Here are made-up nodes, facts about them, and rows of numbers that follow some of those facts. Name the node behind each unnamed row.

Named rows:
momol: -.01 -.18 .25 .22 .00 .05 .02 -.44 .32 -.16 .31 -.03 .24 .29 -.33 .27 -.09 .30 -.80 .11 -.19 .14 -.09 -.04 -.01 .28 .26
klabik: -.17 .29 -.22 -.04 -.03 .16 .14 .58 .27 .42 -.53 .13 .13 -.21 .18 .11 -.35 .15 .12 .09 -.44 .51 .29 -.32 .00 .06 .19
pleton: .09 .09 -.27 .19 .34 -.13 -.16 .12 .21 -.34 .05 .01 -.52 -.07 .02 -.22 -.16 .03 -.10 -.05 -.33 -.17 .17 -.58 .07 -.27 -.30
gopos: -.16 .37 .21 -.08 -.33 .15 .22 .21 -.07 .01 .27 .23 -.12 .00 .24 .00 -.25 -.53 .12 .46 .12 .00 .09 .38 -.17 .18 .21
pagir: .03 -.38 .16 -.02 -.17 .13 -.09 -.01 -.42 -.07 -.23 -.01 .20 .13 .20 -.14 .23 -.10 .05 -.05 -.22 -.05 .03 .16 .42 .07 -.09
fakeklam: -.13 .31 -.33 -.14 .05 .09 .16 .13 -.01 .37 -.33 .02 .15 -.09 .09 .25 -.16 .29 .18 .00 -.08 .30 .09 .07 .04 .07 .44
siplar: -.22 .43 .02 .07 .44 .21 .09 -.40 .02 -.15 .13 -.19 -.33 .05 .27 -.16 -.18 .18 .24 .08 .23 .12 .25 -.15 .11 -.19 -.57
stidoflas: .09 -.47 .06 -.06 -.10 .02 -.10 -.02 -.46 -.16 -.19 -.02 .21 .16 .19 -.10 .24 -.08 -.04 -.11 -.23 -.12 -.01 .11 .40 .01 -.04
pliklol: -.03 -.29 .23 .01 -.20 .25 -.08 -.01 -.36 .02 -.30 .03 .20 .11 .22 -.15 .24 -.12 .13 .04 -.20 .00 .04 .21 .42 .17 -.12
nime: -.09 .44 -.09 .25 .28 .21 -.13 -.22 .15 -.09 .02 .01 -.48 -.05 -.02 -.20 -.01 .07 .24 .15 .02 -.19 .09 -.07 .14 .02 -.22
bufolos: -.02 .11 -.50 -.19 .14 -.14 .15 .12 -.11 .21 -.21 -.01 .15 -.05 .07 .30 -.16 .32 .01 -.13 -.11 .18 .04 -.01 .03 -.09 .51
treklival: .03 .23 -.25 .18 .38 -.04 -.12 -.23 .05 -.26 .16 -.05 -.49 -.02 -.05 -.15 -.01 .11 .07 -.02 -.01 -.28 .02 -.18 .13 -.15 -.16
fove: .03 -.01 -.51 -.21 .13 -.27 .07 .53 .10 .06 -.37 .12 .13 -.07 .16 .21 -.33 .23 -.18 -.14 -.48 .28 .23 -.53 -.04 -.22 .36
magem: -.07 -.06 .08 -.20 -.36 -.06 .26 .07 -.09 -.47 .64 .10 -.31 .27 -.22 .36 -.41 -.25 -.28 .20 -.10 .08 .21 .25 .06 .16 .39
trerukes: .31 -.21 -.06 -.17 -.15 -.13 -.02 .13 .21 -.16 -.07 .06 .15 .15 -.35 .23 .20 .03 .19 -.18 .38 -.14 .05 .03 -.45 -.13 -.16
dogrun: -.04 .09 .31 -.27 -.12 .21 .24 -.05 .23 .04 -.13 -.10 .33 .22 .01 .20 .01 .10 .45 -.04 .66 .37 .30 .09 -.44 -.11 -.67
traton: -.03 .14 .30 .29 .06 .14 -.02 -.31 .31 .23 .02 .06 .40 .02 .09 -.07 .07 .04 -.48 .28 .01 .02 -.23 .02 -.24 .25 .12
skekla: .01 .05 .00 -.20 -.20 -.20 .22 .20 -.20 -.24 .51 .13 -.13 .04 .17 .07 -.30 -.44 -.14 .20 .05 -.08 .02 .19 -.16 -.06 .30

How the nodes are related:
κ: points at; λ: belongs to class
klefli κ [nasas]
drinom κ [skudrizu]
bufek κ [pebar]
nime κ [dudul]
kige κ [skekla]
staklol κ [grarem, peplil, stufol, peflin]
sobri κ [boplel, plaro, kloklo, vogo]
stabegren κ [vogo, grutromer]
bitrak κ [flezer]
dogrun κ [saskubrer, kile, vibre]
stilo κ [nubro, dobes, dreske]
lefu κ [fenom]
brabam κ [fluplas]
bridrul κ [zugin, gropler]
trapa κ [pleton]
siplar κ [flezer]
gilor κ [rotur, magem, figram]
broplir κ [momol, sedrel, figram]
dibri κ [tretri]
skofiklom κ [begor, vinom]
pafla κ [gesi, deklebrem]
drogim κ [fibas, dudul]
reklabo κ [kevus]
drupa κ [klibrus]
fadril κ [medra, grutromer]
nipu κ [drofi, brugun, stebribre]
plufi κ [vaklin, biva]
melol κ [stukor, mevor]
lebipli κ [saskubrer, flezer]
zivezos κ [gesi]
flaflak κ [skedro]
dretres κ [skogeklun, digi, posil]
skudak κ [stidoflas]
fakeklam κ [bedros]
stivemu κ [grobrefem, sepel]
vebor κ [nasas]
plonun κ [kletros, miples, zufo]
fluplel κ [gridizum]
lukluplim κ [gropler, peflin]
floden κ [mevor]
grila κ [kloklo]
pliklol κ [skubrus]
flastes κ [plonak, miples, fove]
gifustem κ [vogo]
skaplera κ [samun]
flibru κ [nubro, fufla]
vodran κ [stamostuk, trerukes, brokul]
nilil κ [skeklis, pluzus, zakan]
pegil κ [stuke]
sebrul κ [bufolos]
momam κ [gufom, skapal, fefem]
taklar κ [kloklo, tigim]
brikel κ [miba, vunan, lovol, mevor, leflak]
kluske κ [bozi, fenom]
traton κ [bozi]
tadim κ [memazir]
zutroklon κ [stegor]
gopos κ [muflufel, pebar, brufim]
skeskes κ [stukor, driflo]
klabik κ [peplil, fove, pleton]
stamel κ [treklival]
tegutek κ [vunan, zakan, fefem]
vesu κ [kove, gropler, biva]
fugok κ [poklon]
bibre κ [deklebrem]
nefibu κ [stufol, bigre]
bigu κ [bigre]
reklel κ [dinu, braflus, vunan]
tigruk κ [klomezol]
λ 141 <- klefli, miples, bufolos, sobri, lefu, dobes, skudrizu, skofiklom, plonak, leflak, fakeklam, plonun, dinu, grila, rotur, vinom, tretri, kove, mevor, sebrul, zutroklon, klabik, ploplagrok, deklebrem, stuke, stukor, fove
λ 682 <- stidoflas, bufek, kige, brufim, stilo, stike, pudapa, brokul, driflo, dibri, sepel, bedros, drupa, plufi, stamostuk, zivezos, pagir, vebor, gesi, gropler, miba, pliklol, stufol, skaplera, gridizum, vodran, grutromer, bozi, nifli, tadim, klomezol, stamel, skubrus, pebar, skista, nefibu
λ 969 <- drinom, skogeklun, nime, stabegren, bitrak, poklon, siplar, vunan, gufom, pleton, drogim, nubro, zugin, nipu, melol, lebipli, dretres, skudak, stivemu, dreske, peflin, tigim, fluplel, grobrefem, mefezus, pegil, braflus, momam, taklar, brikel, treklival, steruk, tegutek, gabren, vesu, loskon, fugok, sedrel, reklel, peplil, plaro
λ 355 <- muflufel, paflabri, staklol, brabam, dudul, gilor, zakan, bigre, floden, momol, fibas, flibru, nilil, skedro, kluske, traton, lovol, drofi, guko, vibre, figram, bibre, nasas, stegor, samun, kevus
λ 339 <- skeklis, stebribre, trapa, pluzus, skapal, broplir, brugun, fadril, dratri, medra, sterum, digrik, kile, posil, vogo, zufo, gopos, skeskes, flifu, magem, skekla, fufla
λ 576 <- dogrun, grarem, digi, bridrul, begor, biva, brotri, kidrazos, pafla, saskubrer, vaklin, reklabo, fenom, lafis, flaflak, trerukes, lukluplim, kletros, metun, flastes, gifustem, fefem, flezer, memazir, kletrim, fluplas, kloklo, boplel, klibrus, bigu, tigruk

Which node is each row?
No name comes twice in this set of rows, the named rows included.
.15 -.44 .00 -.02 -.11 .02 -.10 -.03 -.46 -.17 -.23 .01 .22 .19 .22 -.12 .29 -.11 -.01 -.08 -.20 -.21 -.03 .17 .37 .01 .03 | brufim
-.38 .23 -.13 .05 .17 -.55 -.32 -.20 -.04 -.08 .21 -.28 -.60 -.10 -.30 -.29 -.01 .14 -.12 -.33 -.02 -.32 -.13 -.17 .21 -.46 -.16 | vunan
.01 .05 .39 .52 -.04 .31 .09 .15 .57 .43 .00 -.05 .36 -.21 .11 -.21 -.17 -.10 -.46 .30 -.33 .40 -.17 -.20 -.21 .24 -.23 | staklol
-.34 .18 -.36 -.27 -.02 -.41 .02 .15 -.13 .37 -.21 -.16 .08 -.12 -.12 .18 -.17 .34 -.05 -.30 -.10 .19 -.07 .02 .08 -.25 .48 | dinu
-.06 .20 .35 .31 .03 .21 -.02 -.32 .33 .28 -.02 .09 .40 .01 .10 -.08 .07 .03 -.44 .34 .02 .05 -.22 .05 -.24 .28 .12 | kluske
.02 -.10 .18 .12 -.21 .35 -.14 .02 -.34 .14 -.48 .15 .27 .10 .32 -.25 .37 -.23 .27 .20 -.14 -.21 .01 .35 .33 .24 -.04 | stilo
-.04 .06 .05 -.28 -.24 -.28 .12 .41 -.06 -.36 .29 .32 -.14 .07 .26 .02 -.36 -.49 -.24 .24 -.16 -.03 .21 -.18 -.22 -.10 .22 | zufo
.22 .07 -.38 .43 .38 .07 .02 -.02 .10 -.08 .34 -.31 -.52 -.18 -.11 -.20 -.11 .04 .09 -.08 -.12 -.13 -.13 -.03 .16 -.19 -.31 | zugin
.37 -.25 -.13 -.16 -.12 -.18 -.03 .13 .19 -.19 -.07 .06 .17 .19 -.34 .23 .22 .03 .15 -.20 .38 -.20 .03 .03 -.47 -.17 -.10 | fenom
-.24 .12 -.44 -.26 .05 -.42 .05 .14 -.15 .30 -.19 -.13 .09 -.09 -.07 .22 -.16 .34 -.09 -.30 -.12 .15 -.04 -.01 .07 -.26 .52 | stukor
.22 -.25 .30 -.36 -.12 .14 -.03 .07 .21 .10 .00 .20 .00 -.33 -.33 .21 .23 -.01 .50 -.19 .51 .17 -.05 -.21 -.42 .32 -.15 | gifustem
.19 -.23 .01 -.39 .05 -.19 .24 -.10 .05 -.27 .08 -.19 .35 .32 -.01 .28 -.01 .17 .17 -.29 .62 .19 .21 -.07 -.48 -.42 -.55 | saskubrer
-.11 .15 .19 -.11 -.33 -.01 .21 .52 .05 -.10 .27 .24 -.15 -.05 .26 -.05 -.42 -.56 -.07 .36 -.18 .16 .22 -.04 -.17 .03 .06 | trapa
-.54 .57 .19 .18 .05 .00 -.25 -.17 .16 .21 -.01 -.15 -.59 -.19 -.20 -.36 .00 .07 .23 .00 .02 -.09 .01 .00 .22 -.07 -.32 | reklel
.14 -.27 .12 -.50 .00 -.27 .17 .09 -.36 -.27 .73 .23 -.30 -.38 .16 .14 -.24 -.43 -.05 .00 .18 .03 -.20 -.22 -.16 .20 .45 | vogo

Now the same nodes, written a new way:
Some rows with their names:
skudrizu: .04 -.05 .07 -.04 -.02 .02 -.02 -.11 .25 .11 -.05 -.28 -.04 -.01 -.03 .03 .07 -.16 .00 -.14 -.13 .00 -.05 -.21 .24 .02 .03 .13 -.14
skofiklom: .10 -.02 .07 -.03 .04 .04 -.01 -.03 .16 .08 -.09 -.31 -.05 -.03 -.02 .01 .07 -.12 -.09 -.11 -.13 .00 -.03 -.26 -.02 -.14 .02 .17 -.02
kile: -.09 -.10 .00 -.16 -.16 .05 .00 -.08 .04 .07 -.05 -.47 -.13 -.05 -.16 -.17 .04 .08 -.05 .12 -.05 -.07 -.05 -.17 -.25 .14 .03 -.08 -.12
fadril: -.12 .09 .33 -.03 .07 .11 .01 .01 .19 .15 -.04 -.41 -.06 .02 .13 -.09 -.08 .01 -.06 -.06 .10 -.09 .05 .06 -.43 -.05 -.10 -.05 .21
pluzus: -.15 .07 .36 -.06 -.16 .08 -.02 -.12 -.04 .19 -.05 -.32 -.04 -.04 .22 -.02 -.02 -.02 .05 .00 -.08 -.05 .03 -.01 -.20 .05 -.29 -.16 -.14
skeklis: -.15 .07 .37 -.05 -.15 .08 -.01 -.12 -.05 .19 -.05 -.32 -.04 -.04 .22 -.02 -.02 -.02 .06 .00 -.08 -.06 .03 .00 -.20 .05 -.30 -.16 -.14
paflabri: .02 .03 -.38 .00 -.09 .07 -.04 .17 -.06 -.04 .01 -.26 .10 -.06 -.11 .07 -.01 -.21 -.05 -.03 .19 .19 -.03 -.11 .09 -.07 -.09 .04 -.02
brabam: .04 .04 -.38 .00 -.05 .07 -.03 .21 -.09 -.05 -.01 -.26 .10 -.06 -.10 .06 -.01 -.20 -.09 -.01 .19 .20 -.02 -.13 .00 -.13 -.10 .06 .02
zakan: -.05 .06 -.27 -.01 -.19 .06 -.06 .04 -.19 .09 .07 -.29 .18 -.05 .02 .14 -.02 -.23 .08 -.05 .07 .13 -.04 -.09 .00 .03 -.31 -.05 -.18
bibre: .05 .04 -.36 -.01 -.02 .07 -.02 .23 -.08 -.06 -.03 -.24 .10 -.08 -.10 .06 -.02 -.21 -.10 -.01 .20 .21 -.01 -.15 .05 -.14 -.10 .06 .03
flibru: .07 .05 -.31 -.01 .08 .07 .00 .26 -.09 -.08 -.07 -.24 .13 -.09 -.11 .06 -.04 -.21 -.10 .00 .20 .20 .03 -.17 .12 -.18 -.16 .08 .06
metun: -.18 .00 -.32 .03 .13 .07 .01 -.10 .11 .04 -.05 .10 .00 -.11 .37 -.01 .06 .00 -.01 -.08 -.04 .08 -.12 -.17 .09 -.09 .01 .03 .08
bedros: -.10 -.05 .26 -.01 .05 .05 -.04 -.05 .00 -.05 .04 .02 .10 -.09 -.04 -.04 .02 .05 -.03 -.10 -.02 -.02 .12 .05 .12 .01 .23 .00 -.01
plufi: -.11 .01 .14 .08 -.04 .15 -.13 -.10 -.05 -.12 -.02 -.06 .14 -.05 -.07 -.20 .05 .03 -.11 -.09 .01 -.12 .08 .02 -.20 -.22 .27 .10 .11
stilo: -.03 -.01 .32 -.01 .24 .06 .01 .08 -.09 -.10 -.05 .03 .12 -.13 -.04 -.06 -.01 .07 -.13 -.07 -.02 -.01 .19 -.04 -.01 -.19 .14 .07 .14
drupa: -.05 -.03 .24 .00 .10 .07 -.03 .02 -.06 -.07 .01 .00 .09 -.10 -.04 -.06 .03 .08 -.10 -.07 -.02 -.01 .14 .02 -.09 -.11 .22 .03 .09
siplar: .01 -.19 -.49 -.05 .04 -.09 -.04 .16 .00 -.07 -.03 .02 -.15 .02 -.21 -.16 -.01 -.10 -.08 .19 -.05 -.11 .00 -.27 -.35 .07 .09 .08 -.15
grobrefem: -.06 -.07 -.22 .04 .05 -.08 -.06 .12 .15 -.02 -.03 .23 -.12 .03 .04 -.05 -.08 -.25 .04 .05 .02 -.03 .06 -.05 .17 .11 -.03 .02 -.19

Rows to name:
No name comes twice in this set of rows, the named rows included.
.01 .09 -.28 .00 -.12 .08 -.05 .13 -.28 .07 .03 -.31 .17 -.06 .03 .12 -.02 -.17 -.01 -.01 .07 .13 -.01 -.14 -.27 -.15 -.33 -.01 -.06 | floden
-.13 .01 -.30 .03 .20 .08 .03 -.02 .07 .01 -.10 .11 .00 -.13 .38 -.01 .05 .01 -.07 -.06 -.03 .10 -.09 -.22 .00 -.19 -.01 .06 .16 | pafla
-.09 .10 .35 -.04 -.09 .10 .00 -.02 -.11 .15 -.09 -.34 -.05 -.05 .21 -.05 -.02 .02 -.05 .03 -.08 -.04 .05 -.05 -.44 -.12 -.29 -.12 -.01 | skeskes
.05 -.02 -.16 .00 .05 .03 -.06 -.05 -.09 .05 -.03 -.38 -.12 .04 -.19 -.06 .15 -.02 -.12 -.28 -.26 .02 -.11 .10 .14 -.35 .00 .16 .08 | klabik
-.10 -.01 .08 .06 .05 .09 -.10 -.05 -.21 -.11 .03 -.07 .07 -.04 -.15 -.17 .09 .12 -.12 -.18 -.08 -.04 .06 .22 -.05 -.28 .23 .06 .16 | nefibu
-.22 -.03 -.47 .02 .18 .01 .00 -.10 -.07 .04 .03 .09 -.09 -.07 .23 .00 .12 .08 .02 -.24 -.16 .15 -.18 .16 .42 -.15 -.01 -.03 .11 | kletros
-.07 .00 -.38 .15 -.04 .03 -.17 .06 .07 -.11 -.09 .12 -.08 .08 -.01 -.23 -.04 -.26 -.07 .05 .04 -.15 .01 -.06 -.18 -.17 .01 .14 -.04 | vesu
-.01 -.06 -.14 -.02 -.02 -.02 -.07 -.15 .01 .10 .03 -.34 -.13 .05 -.21 -.01 .15 -.07 .01 -.33 -.26 .05 -.13 .18 .54 -.11 .02 .09 -.09 | fove
.04 -.06 .10 -.05 -.01 .01 -.02 -.12 .28 .11 -.06 -.26 -.04 -.02 -.04 .04 .06 -.18 .02 -.15 -.12 .01 -.04 -.21 .36 .05 .02 .13 -.17 | deklebrem
-.03 -.02 .26 .01 .14 .07 -.02 .06 -.10 -.09 -.01 .00 .10 -.11 -.03 -.06 .02 .09 -.14 -.06 -.02 -.01 .15 -.01 -.16 -.17 .20 .05 .13 | vodran

